Here is a tiny trained network, its code and every weight. The questions are about switching its units off for an input and a target symbol, where a switched-off unit gives its printed mean instead of its output.

import numpy as np


def w(rows, s, z=0):
    codes = np.array(rows[::2]) - 128.0
    scale = np.full(codes.shape[1], s)
    scale[-1] = z or s
    return codes * scale


def f(y):
    return y / 2 * (1 + np.tanh(0.7978845608 * (y + 0.044715 * y**3)))


def softmax(a):
    e = np.exp(a - a.max(-1, keepdims=True))
    return e / e.sum(-1, keepdims=True)


def log_softmax(a):
    a = a - a.max(-1, keepdims=True)
    return a - np.log(np.exp(a).sum(-1, keepdims=True))


def net(x, mask):
    ids = ['αβδλμπτψ'.index(c) for c in x.split()]
    T = len(ids)
    res = E[ids] + P[:T]
    r = res
    for j in range(2):
        rows = slice(2 * j, 2 * j + 2)
        q, k, v = (r @ M[0][rows].T for M in (Q, K, V))
        z = softmax(np.where(np.tri(T) > 0, q @ k.T / 2**0.5, -1e9)) @ v
        o = O[0][rows]
        res = res + np.where(mask[j], z, o[:, -1]) @ o[:, :-1]
    y = f(res @ A[0][:, :-1].T + A[0][:, -1])
    res = res + np.where(mask[2:18], y, B[0][:, -1]) @ B[0][:, :-1]
    return log_softmax(res[-1] @ U[:, :-1].T + U[:, -1])


Q, K, V, O, A, B = {}, {}, {}, {}, {}, {}
E = w([
[101,68,199,187,96],'α',
[173,144,147,145,104],'β',
[187,170,80,83,158],'δ',
[156,164,153,124,132],'λ',
[184,176,103,170,128],'μ',
[156,131,183,144,180],'π',
[64,88,78,96,83],'τ',
[122,7,113,178,193],'ψ',
],0.019)
P = w([
[202,149,165,115,101],'0',
[255,158,145,127,62],'1',
[188,165,181,52,75],'2',
[160,157,149,139,90],'3',
[139,156,148,184,93],'4',
[93,161,172,171,123],'5',
[101,158,151,199,113],'6',
[89,174,151,200,135],'7',
[74,157,150,209,139],'8',
[35,155,143,175,161],'9',
[42,162,124,171,185],'10',
[48,185,117,183,188],'11',
[67,168,108,208,159],'12',
],0.0046)
Q[0] = w([
[10,96,138,162,150],'H0',
[197,147,156,182,144],'H0',
[157,123,203,108,18],'H1',
[230,151,197,46,147],'H1',
],0.011)
K[0] = w([
[183,173,82,64,185],'H0',
[59,49,165,157,166],'H0',
[87,37,113,127,141],'H1',
[35,35,255,132,96],'H1',
],0.0088)
V[0] = w([
[105,108,207,136,255],'H0',
[86,34,92,124,133],'H0',
[151,180,29,128,159],'H1',
[45,174,133,149,55],'H1',
],0.0097)
O[0] = w([
[161,139,137,168,178,254],'H0',
[79,86,54,103,161,41],'H0',
[88,203,58,146,140,133],'H1',
[134,189,145,3,71,22],'H1',
],0.012,0.0031)
A[0] = w([
[141,232,216,117,19,164],'N0',
[41,97,167,75,81,82],'N1',
[142,36,176,134,223,61],'N2',
[203,117,53,123,87,85],'N3',
[69,168,160,87,88,87],'N4',
[179,231,205,93,61,132],'N5',
[18,150,85,70,45,203],'N6',
[23,208,93,56,212,75],'N7',
[196,174,66,94,201,148],'N8',
[104,212,27,88,176,13],'N9',
[140,99,202,131,87,194],'N10',
[43,134,81,103,185,119],'N11',
[5,77,67,159,91,1],'N12',
[111,254,183,97,81,85],'N13',
[44,232,165,127,120,78],'N14',
[98,134,51,188,117,120],'N15',
],0.008,0.0048)
B[0] = w([
[199,100,115,84,133,255],'N0',
[71,210,151,232,140,129],'N1',
[77,175,78,130,63,226],'N2',
[146,131,160,66,152,146],'N3',
[36,160,230,170,131,118],'N4',
[144,95,23,152,133,236],'N5',
[118,129,109,45,201,135],'N6',
[152,65,152,206,120,134],'N7',
[89,103,183,227,67,232],'N8',
[116,179,144,100,72,168],'N9',
[18,164,163,188,180,223],'N10',
[133,98,85,200,109,138],'N11',
[123,83,204,102,164,135],'N12',
[216,94,2,72,61,170],'N13',
[254,91,112,148,104,147],'N14',
[123,129,165,42,113,215],'N15',
],0.0073,0.0061)
U = w([
[126,48,166,137,95,230],'α',
[152,111,138,129,186,168],'β',
[154,178,158,180,194,116],'δ',
[94,246,130,155,94,88],'λ',
[90,97,57,184,169,63],'μ',
[86,174,108,105,119,207],'π',
[126,131,134,158,111,2],'τ',
[144,143,116,172,62,140],'ψ',
],0.011,0.0068)

Each question gives the input, a string of symbols that net reads in full, and the target symbol t.
The units are the heads (2 rows each of Q, K, V and O) and the neurons (one row each of A and B). Each row of codes is followed by its name. A weight is (code - 128) times the scale printed after its matrix; where a second scale follows, it is the last column's (O, A, B and U).
mask holds one flag per unit, heads first, then neurons. A switched-off unit (its flag False) gives its mean, the last column of its rows in O or B, instead of its output. The means were averaged over made-up inputs and are rounded, as every weight is.
A unit's drop is (log p(t) with every unit on - log p(t) with that unit switched off) / (log p(t) with every unit on - log p(t) with every unit switched off).
The circuit of an input: a set's keep is (log p(t) with only the set's units on - log p(t) with every unit switched off) / (log p(t) with every unit on - log p(t) with every unit switched off). Starting from the 12 units with the biggest drops (on a tie, the unit counted first), units are removed one at a time, each time the one whose removal leaves the highest keep (on an exact tie, the one counted first), for as long as the keep stays at least 0.8.
circuit, biggest first: the units of the circuit, biggest drop first
top k neurons: the k neurons with the biggest drops, biggest first
heads that matter: for each layer, one digit per head in row order, 1 if its drop is at least 0.15 and else 0, layers parted by /
drop of u: that unit's drop, to one decimal
input π μ δ ψ δ π, target μ: circuit, biggest first => [H0; N2; H1]
input μ τ λ, target π: circuit, biggest first => [H0; H1]
input μ μ τ, target π: top 2 neurons => [N6; N8]
input λ μ δ, target ψ: heads that matter => 10
input μ τ μ π λ ψ β, target μ: heads that matter => 11
input μ π π δ μ, target δ: circuit, biggest first => [H0; N2]
input μ μ μ λ μ λ, target ψ: top 3 neurons => [N13; N5; N14]
input π π π π μ μ μ α τ π π μ α, target δ: circuit, biggest first => [H0; N10; N13]
input μ λ μ μ β λ, target ψ: circuit, biggest first => [H0; N13]
input π μ μ δ μ τ τ τ β, target π: circuit, biggest first => [H0; H1]
input π μ δ, target δ: circuit, biggest first => [H1; H0]
input δ μ α μ μ β, target α: top neuron => [N0]
input μ μ μ ψ μ λ, target μ: drop of H1 => 0.4
input μ π λ δ δ π π δ π β, target δ: drop of H0 => 0.4
input β μ μ δ μ μ, target ψ: drop of N13 => 0.3
input π π μ μ, target δ: drop of N1 => 0.0
input μ μ π β, target δ: top neuron => [N10]
